Below is a small trained network, with its code and all its weights. Each question gives an input and a class and asks what happens when units are switched off, that is, made to give their printed mean instead of their output.

import numpy as np


def w(rows, s, z=0):
    codes = np.array(rows[::2]) - 128.0
    scale = np.full(codes.shape[1], s)
    scale[-1] = z or s
    return codes * scale


def norm(h):
    return h / np.sqrt((h * h).mean(-1, keepdims=True) + 1e-5)


def f(y):
    return y / 2 * (1 + np.tanh(0.7978845608 * (y + 0.044715 * y**3)))


def log_softmax(a):
    a = a - a.max(-1, keepdims=True)
    return a - np.log(np.exp(a).sum(-1, keepdims=True))


def net(x, mask):
    res = np.array(x, float).reshape(1, 5) / 4 @ E
    u = 0
    for l in range(3):
        y = f(norm(res) @ A[l][:, :-1].T + A[l][:, -1])
        res = res + np.where(mask[u : u + 4], y, B[l][:, -1]) @ B[l][:, :-1]
        u += 4
    return log_softmax(norm(res)[-1] @ U[:, :-1].T + U[:, -1])


A, B = {}, {}
E = w([
[161,229,123,141,84,111,94,136,205,49,39],'x0',
[18,79,91,207,103,133,2,82,202,80,150],'x1',
[167,122,85,169,200,85,199,162,153,120,39],'x2',
[99,157,152,122,143,37,99,66,180,125,150],'x3',
[49,161,203,124,182,104,112,110,166,145,85],'x4',
],0.0085)
A[0] = w([
[53,179,181,146,178,125,95,99,207,123,89,45],'0.n1',
[177,145,84,175,82,139,78,151,145,67,106,1],'0.n2',
[1,123,88,168,128,131,40,89,193,92,126,21],'0.n3',
[121,229,188,73,94,108,126,116,160,133,146,55],'0.n4',
],0.0075,0.0054)
B[0] = w([
[67,13,147,48,71,85,137,163,173,153,51,203],'0.n1',
[170,111,70,91,75,147,127,140,194,117,134,161],'0.n2',
[147,89,213,254,191,111,50,177,134,136,72,254],'0.n3',
[187,238,175,86,124,122,82,65,67,135,104,169],'0.n4',
],0.0078,0.0064)
A[1] = w([
[122,180,120,112,158,96,130,111,197,85,92,67],'1.n1',
[77,112,99,142,187,68,114,52,149,153,211,21],'1.n2',
[72,52,128,128,85,175,98,131,73,156,227,1],'1.n3',
[167,158,41,148,64,184,110,120,203,2,120,17],'1.n4',
],0.0085,0.0043)
B[1] = w([
[65,46,127,63,60,187,117,168,48,151,146,189],'1.n1',
[115,108,75,146,2,9,192,95,175,118,200,166],'1.n2',
[62,147,100,71,175,240,110,101,149,229,149,253],'1.n3',
[154,166,41,142,17,112,134,201,143,104,139,255],'1.n4',
],0.0075,0.0038)
A[2] = w([
[113,77,57,112,135,132,143,107,176,149,143,90],'2.n1',
[188,58,114,142,169,128,232,202,68,146,109,56],'2.n2',
[91,47,121,86,124,215,98,94,52,128,244,3],'2.n3',
[32,81,134,255,143,106,25,146,152,75,140,25],'2.n4',
],0.0071,0.0045)
B[2] = w([
[102,179,110,104,127,110,142,123,68,67,223,144],'2.n1',
[132,157,121,255,232,160,158,98,207,80,112,203],'2.n2',
[22,221,81,93,158,211,113,147,201,178,150,188],'2.n3',
[169,14,158,190,175,188,15,7,185,56,219,255],'2.n4',
],0.007,0.0067)
U = w([
[184,137,104,200,221,140,220,153,134,120,94,144],'0',
[62,96,184,46,104,50,117,153,145,138,30,5],'1',
[73,140,76,84,147,213,133,125,112,202,207,202],'2',
[103,20,150,196,117,128,22,98,191,102,142,238],'3',
[191,126,17,141,23,143,111,211,136,76,108,110],'4',
[201,207,195,66,105,113,114,87,22,131,145,86],'5',
[97,80,86,142,107,7,182,98,121,128,199,51],'6',
],0.014,0.0034)

Each question gives the input, the list of numbers given to net, and the class t.
The units are the neurons (one row each of A and B). Each row of codes is followed by its name. A weight is (code - 128) times the scale printed after its matrix; where a second scale follows, it is the last column's (A, B and U).
mask holds one flag per neuron, layer by layer. A switched-off neuron (its flag False) gives its mean, the last column of its row in B, instead of its output. The means were averaged over made-up inputs and are rounded, as every weight is.
A unit's drop is (log p(t) with every unit on - log p(t) with that unit switched off) / (log p(t) with every unit on - log p(t) with every unit switched off).
The circuit of an input: a set's keep is (log p(t) with only the set's units on - log p(t) with every unit switched off) / (log p(t) with every unit on - log p(t) with every unit switched off). Starting from all 12 units, units are removed one at a time, each time the one whose removal leaves the highest keep (on an exact tie, the one counted first), for as long as the keep stays at least 0.8.
circuit, biggest first: the units of the circuit, biggest drop first
k most important neurons: the k neurons with the biggest drops, biggest first
drop when u is switched off: that unit's drop, to one decimal
input [0,0,0,5,4], class 1: circuit, biggest first -> [0.n1]
input [6,0,-2,8,3], class 1: circuit, biggest first -> [0.n4, 0.n1]
input [-1,-1,-6,2,7], class 1: circuit, biggest first -> [0.n1, 2.n4]
input [3,5,3,-2,-5], class 4: 2 most important neurons -> [1.n4, 0.n2]
input [-6,1,4,-3,-4], class 2: 2 most important neurons -> [0.n3, 1.n3]
input [-2,2,5,5,-4], class 6: circuit, biggest first -> [1.n2, 0.n3]
input [6,6,-3,-5,-5], class 4: 2 most important neurons -> [1.n4, 0.n2]
input [8,4,-3,-5,0], class 4: 2 most important neurons -> [1.n4, 0.n2]
input [1,-2,2,5,-5], class 4: 3 most important neurons -> [0.n3, 0.n1, 1.n4]
input [5,0,-4,1,6], class 1: 2 most important neurons -> [0.n4, 0.n1]
input [-8,3,8,1,5], class 6: 3 most important neurons -> [1.n2, 0.n3, 2.n1]
input [3,-3,-2,2,4], class 1: 2 most important neurons -> [0.n1, 2.n4]
input [-7,6,-7,0,-7], class 2: drop when 1.n3 is switched off -> 0.2
input [8,5,-1,2,-6], class 4: circuit, biggest first -> [1.n4]
input [-7,0,-6,6,-3], class 2: drop when 1.n3 is switched off -> 0.3
input [1,-6,-7,-3,-8], class 2: drop when 2.n3 is switched off -> 0.2
input [-8,2,8,5,-5], class 6: drop when 0.n3 is switched off -> 0.1
